Here is a tiny trained network, its code and every weight. The questions are about switching its units off for an input and a class, where a switched-off unit gives its printed mean instead of its output.

import numpy as np


def w(rows, s, z=0):
    codes = np.array(rows[::2]) - 128.0
    scale = np.full(codes.shape[1], s)
    scale[-1] = z or s
    return codes * scale


def f(y):
    return np.maximum(y, 0)


def log_softmax(a):
    a = a - a.max(-1, keepdims=True)
    return a - np.log(np.exp(a).sum(-1, keepdims=True))


def net(x, mask):
    res = np.array(x, float).reshape(1, 8) / 4 @ E
    y = f(res @ A[0][:, :-1].T + A[0][:, -1])
    res = res + np.where(mask, y, B[0][:, -1]) @ B[0][:, :-1]
    return log_softmax(res[-1] @ U[:, :-1].T + U[:, -1])


A, B = {}, {}
E = w([
[127,126,130,134,128,127,129,130,126],'x0',
[120,155,230,50,187,71,120,197,100],'x1',
[253,144,152,176,92,80,142,72,50],'x2',
[129,128,128,132,126,132,128,132,130],'x3',
[125,127,127,128,128,125,127,124,128],'x4',
[150,120,44,100,86,43,149,228,112],'x5',
[131,129,127,121,128,128,127,127,128],'x6',
[127,129,127,121,128,124,129,124,128],'x7',
],0.011)
A[0] = w([
[73,120,194,146,114,197,125,33,99,101],'N1',
[125,119,133,141,154,128,123,95,135,97],'N2',
[132,137,207,117,102,121,139,166,130,77],'N3',
[150,133,161,149,172,172,116,72,173,103],'N4',
[125,112,44,189,95,148,118,60,141,36],'N5',
[29,120,76,119,139,164,120,147,160,61],'N6',
[110,127,204,133,161,71,123,151,100,3],'N7',
[136,119,37,119,106,82,138,176,113,128],'N8',
[154,131,108,97,103,194,161,129,145,67],'N9',
[143,123,26,142,116,69,118,185,121,96],'N10',
[248,138,133,173,97,87,125,59,91,23],'N11',
[125,134,61,161,123,154,127,103,114,43],'N12',
[75,166,100,116,107,183,151,146,138,75],'N13',
[132,132,67,163,114,145,136,91,128,35],'N14',
[146,107,151,122,94,118,130,118,129,65],'N15',
[148,125,101,112,116,114,133,146,144,158],'N16',
[61,93,124,141,123,119,101,137,131,44],'N17',
],0.018,0.0039)
B[0] = w([
[133,179,151,171,46,139,139,116,126,242],'N1',
[136,115,144,130,104,159,133,123,103,154],'N2',
[144,105,177,101,157,94,134,105,143,178],'N3',
[103,130,132,148,59,122,149,99,142,206],'N4',
[133,112,216,78,180,122,104,136,119,232],'N5',
[159,123,31,130,176,126,138,139,126,235],'N6',
[104,118,183,96,170,138,85,152,121,195],'N7',
[123,157,156,167,67,140,126,105,117,208],'N8',
[101,147,136,120,162,137,114,143,130,154],'N9',
[118,153,163,151,55,141,152,112,138,212],'N10',
[136,106,4,140,170,134,140,151,138,251],'N11',
[92,145,153,98,165,95,114,134,132,183],'N12',
[127,79,90,140,140,126,146,163,146,185],'N13',
[138,108,183,104,151,112,105,148,119,187],'N14',
[126,141,102,80,127,159,152,137,110,144],'N15',
[132,121,143,144,120,159,123,81,128,159],'N16',
[151,123,77,121,137,120,122,105,95,170],'N17',
],0.023,0.021)
U = w([
[132,191,142,151,30,180,161,121,119,129],'0',
[177,112,2,107,173,160,161,184,126,255],'1',
[121,128,216,23,187,117,92,169,109,83],'2',
],0.0065,0.00065)

Each question gives the input, the list of numbers given to net, and the class t.
The units are the neurons (one row each of A and B). Each row of codes is followed by its name. A weight is (code - 128) times the scale printed after its matrix; where a second scale follows, it is the last column's (A, B and U).
mask holds one flag per neuron, in row order. A switched-off neuron (its flag False) gives its mean, the last column of its row in B, instead of its output. The means were averaged over made-up inputs and are rounded, as every weight is.
A unit's drop is (log p(t) with every unit on - log p(t) with that unit switched off) / (log p(t) with every unit on - log p(t) with every unit switched off).
The circuit of an input: a set's keep is (log p(t) with only the set's units on - log p(t) with every unit switched off) / (log p(t) with every unit on - log p(t) with every unit switched off). Starting from the 12 units with the biggest drops (on a tie, the unit counted first), units are removed one at a time, each time the one whose removal leaves the highest keep (on an exact tie, the one counted first), for as long as the keep stays at least 0.8.
circuit, biggest first: the units of the circuit, biggest drop first
unit that matters most: the unit with the biggest drop
top k neurons: the k neurons with the biggest drops, biggest first
drop when u is switched off: that unit's drop, to one decimal
input [-7,-5,-6,-4,4,-5,-6,4], class 1: circuit, biggest first => [N6]
input [8,0,8,-7,5,8,-7,-8], class 0: top 3 neurons => [N10 N8 N6]
input [6,-5,-2,-7,-8,5,2,8], class 0: top 3 neurons => [N10 N8 N7]
input [5,-3,2,-4,7,-1,-1,2], class 2: top 2 neurons => [N6 N5]
input [-3,5,5,3,-4,5,2,4], class 0: top 3 neurons => [N6 N5 N10]
input [5,2,-2,-1,5,3,-2,-3], class 0: top 2 neurons => [N11 N5]
input [-8,8,2,5,-7,-8,-7,-2], class 0: top 4 neurons => [N1 N5 N4 N14]
input [-8,-3,2,1,-5,1,4,-7], class 2: circuit, biggest first => [N6 N1]
input [0,1,3,1,5,-2,3,-1], class 1: top 4 neurons => [N10 N8 N11 N1]
input [0,-8,-6,-1,-7,0,-6,1], class 2: top 4 neurons => [N5 N11 N14 N12]
input [0,-7,-6,5,4,-2,-7,-1], class 2: top 2 neurons => [N5 N11]
input [8,4,-5,6,4,-5,-7,-6], class 0: top 3 neurons => [N11 N1 N4]
input [7,-4,3,6,-5,-2,-2,-4], class 2: top 3 neurons => [N5 N6 N14]
input [7,-5,5,3,7,7,2,-6], class 0: top 2 neurons => [N10 N8]
input [-8,0,-7,5,-1,-5,-2,6], class 1: unit that matters most => N6
input [3,-8,-2,-6,-6,-6,-4,-8], class 2: top 2 neurons => [N5 N14]
input [-3,-3,7,3,4,-6,3,1], class 1: top 3 neurons => [N11 N10 N8]
input [6,7,8,7,-1,0,-6,-3], class 1: top 2 neurons => [N11 N5]
input [4,6,-8,-1,3,2,-6,-2], class 1: drop when N6 is switched off => 0.4
input [8,-7,2,-2,4,-2,-4,7], class 2: drop when N10 is switched off => 0.0
input [6,-8,2,-4,7,5,-2,4], class 2: drop when N5 is switched off => 1.1
input [-2,1,5,-5,-6,-2,3,-5], class 1: drop when N11 is switched off => 0.2
